Below is a small trained network, with its code and all its weights. Each question gives an input and a class and asks what happens when units are switched off, that is, made to give their printed mean instead of their output.

import numpy as np


def w(rows, s, z=0):
    codes = np.array(rows[::2]) - 128.0
    scale = np.full(codes.shape[1], s)
    scale[-1] = z or s
    return codes * scale


def f(y):
    return np.maximum(y, 0)


def log_softmax(a):
    a = a - a.max(-1, keepdims=True)
    return a - np.log(np.exp(a).sum(-1, keepdims=True))


def net(x, mask):
    res = np.array(x, float).reshape(1, 8) / 4 @ E
    y = f(res @ A[0][:, :-1].T + A[0][:, -1])
    res = res + np.where(mask, y, B[0][:, -1]) @ B[0][:, :-1]
    return log_softmax(res[-1] @ U[:, :-1].T + U[:, -1])


A, B = {}, {}
E = w([
[119,194,150,40,184,107,102,206],'x0',
[87,132,255,110,99,137,182,113],'x1',
[178,134,159,70,187,72,211,122],'x2',
[204,123,122,185,205,95,203,24],'x3',
[134,17,198,87,161,92,116,84],'x4',
[170,98,94,88,184,108,209,100],'x5',
[95,139,86,66,255,112,119,62],'x6',
[45,71,142,118,159,26,148,162],'x7',
],0.0082)
A[0] = w([
[98,242,141,89,99,144,105,231,100],'N1',
[131,161,6,138,89,90,13,180,182],'N2',
[218,113,202,119,13,167,128,175,100],'N3',
[82,184,109,79,119,220,48,142,2],'N4',
[197,175,57,225,83,176,176,80,121],'N5',
[21,75,187,186,39,157,80,119,73],'N6',
],0.014,0.0009)
B[0] = w([
[96,250,114,135,122,59,203,174,238],'N1',
[133,72,88,148,213,231,130,208,245],'N2',
[244,91,164,66,58,144,127,208,228],'N3',
[28,123,122,50,102,194,89,57,221],'N4',
[198,166,31,191,112,126,119,27,250],'N5',
[66,79,198,208,85,47,83,95,226],'N6',
],0.015,0.018)
U = w([
[97,83,169,196,88,84,84,123,113],'0',
[120,100,81,161,172,166,119,170,128],'1',
[105,224,112,115,109,109,173,162,89],'2',
[169,78,171,27,255,47,206,20,254],'3',
[196,121,160,81,66,133,130,135,104],'4',
[199,157,61,180,100,150,129,41,153],'5',
[75,162,112,92,108,174,94,99,80],'6',
],0.0097,0.0049)

Each question gives the input, the list of numbers given to net, and the class t.
The units are the neurons (one row each of A and B). Each row of codes is followed by its name. A weight is (code - 128) times the scale printed after its matrix; where a second scale follows, it is the last column's (A, B and U).
mask holds one flag per neuron, in row order. A switched-off neuron (its flag False) gives its mean, the last column of its row in B, instead of its output. The means were averaged over made-up inputs and are rounded, as every weight is.
A unit's drop is (log p(t) with every unit on - log p(t) with that unit switched off) / (log p(t) with every unit on - log p(t) with every unit switched off).
The circuit of an input: a set's keep is (log p(t) with only the set's units on - log p(t) with every unit switched off) / (log p(t) with every unit on - log p(t) with every unit switched off). Starting from all 6 units, units are removed one at a time, each time the one whose removal leaves the highest keep (on an exact tie, the one counted first), for as long as the keep stays at least 0.8.
circuit, biggest first: the units of the circuit, biggest drop first
k most important neurons: the k neurons with the biggest drops, biggest first
drop of u: that unit's drop, to one decimal
input [1,-8,6,-6,-1,8,7,-2], class 1: most important neuron : [N2]
input [6,-5,6,6,-1,-4,-1,4], class 3: 3 most important neurons : [N5, N1, N2]
input [2,-1,-1,2,3,2,8,-6], class 3: circuit, biggest first : [N5, N2]
input [-5,5,-2,-4,-1,7,5,7], class 0: circuit, biggest first : [N5, N2, N1]
input [-5,-1,-5,-6,2,6,5,-4], class 6: 2 most important neurons : [N4, N5]
input [2,7,-3,3,-1,-2,4,-4], class 6: circuit, biggest first : [N5, N3]
input [-4,6,-4,-2,-5,1,7,-1], class 6: 3 most important neurons : [N4, N5, N3]
input [1,3,-1,4,-6,4,4,8], class 3: 2 most important neurons : [N5, N1]
input [-4,1,-7,-3,-8,-7,-2,-3], class 0: 2 most important neurons : [N6, N3]
input [-4,-6,-6,-6,2,-4,7,-6], class 6: 3 most important neurons : [N4, N3, N6]
input [-6,4,4,-1,2,-6,-2,-7], class 4: drop of N3 : 2.7
input [-3,4,-1,3,-5,1,3,6], class 3: drop of N6 : 0.5
input [-1,1,6,-2,5,-5,6,1], class 3: drop of N1 : 0.2
input [3,6,-5,8,8,-4,-1,-8], class 4: circuit, biggest first : [N3]
input [4,7,-8,3,4,5,7,0], class 3: drop of N1 : 0.1
